Here is a tiny trained network, its code and every weight. The questions are about switching its units off for an input and a class, where a switched-off unit gives its printed mean instead of its output.

import numpy as np


def w(rows, s, z=0):
    codes = np.array(rows[::2]) - 128.0
    scale = np.full(codes.shape[1], s)
    scale[-1] = z or s
    return codes * scale


def f(y):
    return np.maximum(y, 0)


def log_softmax(a):
    a = a - a.max(-1, keepdims=True)
    return a - np.log(np.exp(a).sum(-1, keepdims=True))


def net(x, mask):
    res = np.array(x, float).reshape(1, 6) / 4 @ E
    y = f(res @ A[0][:, :-1].T + A[0][:, -1])
    res = res + np.where(mask, y, B[0][:, -1]) @ B[0][:, :-1]
    return log_softmax(res[-1] @ U[:, :-1].T + U[:, -1])


A, B = {}, {}
E = w([
[66,118,161,196,80],'x0',
[37,109,169,92,229],'x1',
[122,46,122,144,85],'x2',
[48,198,61,147,114],'x3',
[105,171,12,139,130],'x4',
[131,161,170,46,12],'x5',
],0.011)
A[0] = w([
[176,128,146,5,212,170],'neuron 1',
[157,131,119,147,118,151],'neuron 2',
[44,253,142,101,137,242],'neuron 3',
[155,61,90,195,117,253],'neuron 4',
[95,86,143,95,84,136],'neuron 5',
[36,132,145,167,138,195],'neuron 6',
[105,202,70,141,167,153],'neuron 7',
[95,113,81,145,181,157],'neuron 8',
[169,121,131,63,154,119],'neuron 9',
[144,58,113,128,178,127],'neuron 10',
[100,113,178,177,146,158],'neuron 11',
[76,64,157,132,108,167],'neuron 12',
[190,109,116,152,156,212],'neuron 13',
[144,125,156,194,54,160],'neuron 14',
[77,106,133,110,74,226],'neuron 15',
[202,94,115,82,104,212],'neuron 16',
[134,135,93,151,171,130],'neuron 17',
[82,155,128,67,53,195],'neuron 18',
[222,156,160,121,147,201],'neuron 19',
[167,112,160,157,85,164],'neuron 20',
[134,106,128,78,99,169],'neuron 21',
[118,138,105,174,145,208],'neuron 22',
[78,151,113,166,136,148],'neuron 23',
],0.017,0.0055)
B[0] = w([
[27,148,129,101,126,234],'neuron 1',
[129,94,92,107,126,163],'neuron 2',
[178,225,111,97,170,251],'neuron 3',
[108,56,112,197,123,220],'neuron 4',
[150,126,203,142,131,176],'neuron 5',
[143,211,133,201,140,213],'neuron 6',
[165,145,106,114,178,214],'neuron 7',
[109,135,110,150,141,196],'neuron 8',
[60,98,139,44,190,181],'neuron 9',
[61,118,141,129,146,185],'neuron 10',
[99,130,124,148,86,185],'neuron 11',
[80,166,207,179,87,189],'neuron 12',
[91,49,50,99,102,191],'neuron 13',
[247,81,105,129,98,218],'neuron 14',
[189,130,184,132,167,193],'neuron 15',
[117,92,140,80,133,221],'neuron 16',
[101,104,92,131,189,174],'neuron 17',
[188,174,165,82,128,222],'neuron 18',
[75,85,114,84,73,216],'neuron 19',
[147,37,144,133,25,202],'neuron 20',
[125,91,210,80,118,177],'neuron 21',
[128,141,78,164,132,183],'neuron 22',
[197,163,144,185,153,186],'neuron 23',
],0.011,0.018)
U = w([
[144,60,76,133,66,131],'0',
[2,97,127,29,159,182],'1',
[89,227,238,244,68,163],'2',
[171,66,215,115,111,4],'3',
[148,203,71,155,208,241],'4',
[68,70,41,181,191,113],'5',
[154,224,159,21,112,52],'6',
],0.0091,0.0028)

Each question gives the input, the list of numbers given to net, and the class t.
The units are the neurons (one row each of A and B). Each row of codes is followed by its name. A weight is (code - 128) times the scale printed after its matrix; where a second scale follows, it is the last column's (A, B and U).
mask holds one flag per neuron, in row order. A switched-off neuron (its flag False) gives its mean, the last column of its row in B, instead of its output. The means were averaged over made-up inputs and are rounded, as every weight is.
A unit's drop is (log p(t) with every unit on - log p(t) with that unit switched off) / (log p(t) with every unit on - log p(t) with every unit switched off).
The circuit of an input: a set's keep is (log p(t) with only the set's units on - log p(t) with every unit switched off) / (log p(t) with every unit on - log p(t) with every unit switched off). Starting from the 12 units with the biggest drops (on a tie, the unit counted first), units are removed one at a time, each time the one whose removal leaves the highest keep (on an exact tie, the one counted first), for as long as the keep stays at least 0.8.
units of the circuit, in order: the units of the circuit, biggest drop first
unit that matters most: the unit with the biggest drop
top k neurons: the k neurons with the biggest drops, biggest first
drop of u: that unit's drop, to one decimal
input [-5,-2,8,-3,3,-5], class 5: unit that matters most	neuron 4
input [4,-2,-4,4,7,5], class 4: top 2 neurons	(neuron 7; neuron 19)
input [5,-5,5,6,2,7], class 3: units of the circuit, in order	(neuron 14; neuron 15)
input [-7,-6,4,-3,4,7], class 3: top 2 neurons	(neuron 18; neuron 20)
input [0,-6,8,-7,-4,-1], class 0: top 2 neurons	(neuron 13; neuron 4)
input [3,-4,1,6,-6,5], class 3: top 2 neurons	(neuron 14; neuron 20)
input [-3,7,8,0,0,0], class 2: units of the circuit, in order	(neuron 12; neuron 13)
input [-6,8,8,0,5,7], class 6: top 2 neurons	(neuron 18; neuron 4)
input [1,-2,1,3,0,2], class 6: top 2 neurons	(neuron 4; neuron 18)
input [3,0,7,-2,-8,-6], class 2: top 2 neurons	(neuron 12; neuron 11)
input [4,-6,4,1,3,2], class 3: top 3 neurons	(neuron 15; neuron 13; neuron 18)
input [6,-3,7,-7,8,3], class 3: top 2 neurons	(neuron 15; neuron 5)
input [-1,0,-1,-5,5,3], class 1: drop of neuron 23	0.0
input [1,8,-1,6,6,7], class 6: units of the circuit, in order	(neuron 18)
input [6,3,-8,3,-5,-8], class 4: drop of neuron 3	0.1
input [-7,-5,-6,3,-3,-7], class 1: drop of neuron 1	0.2
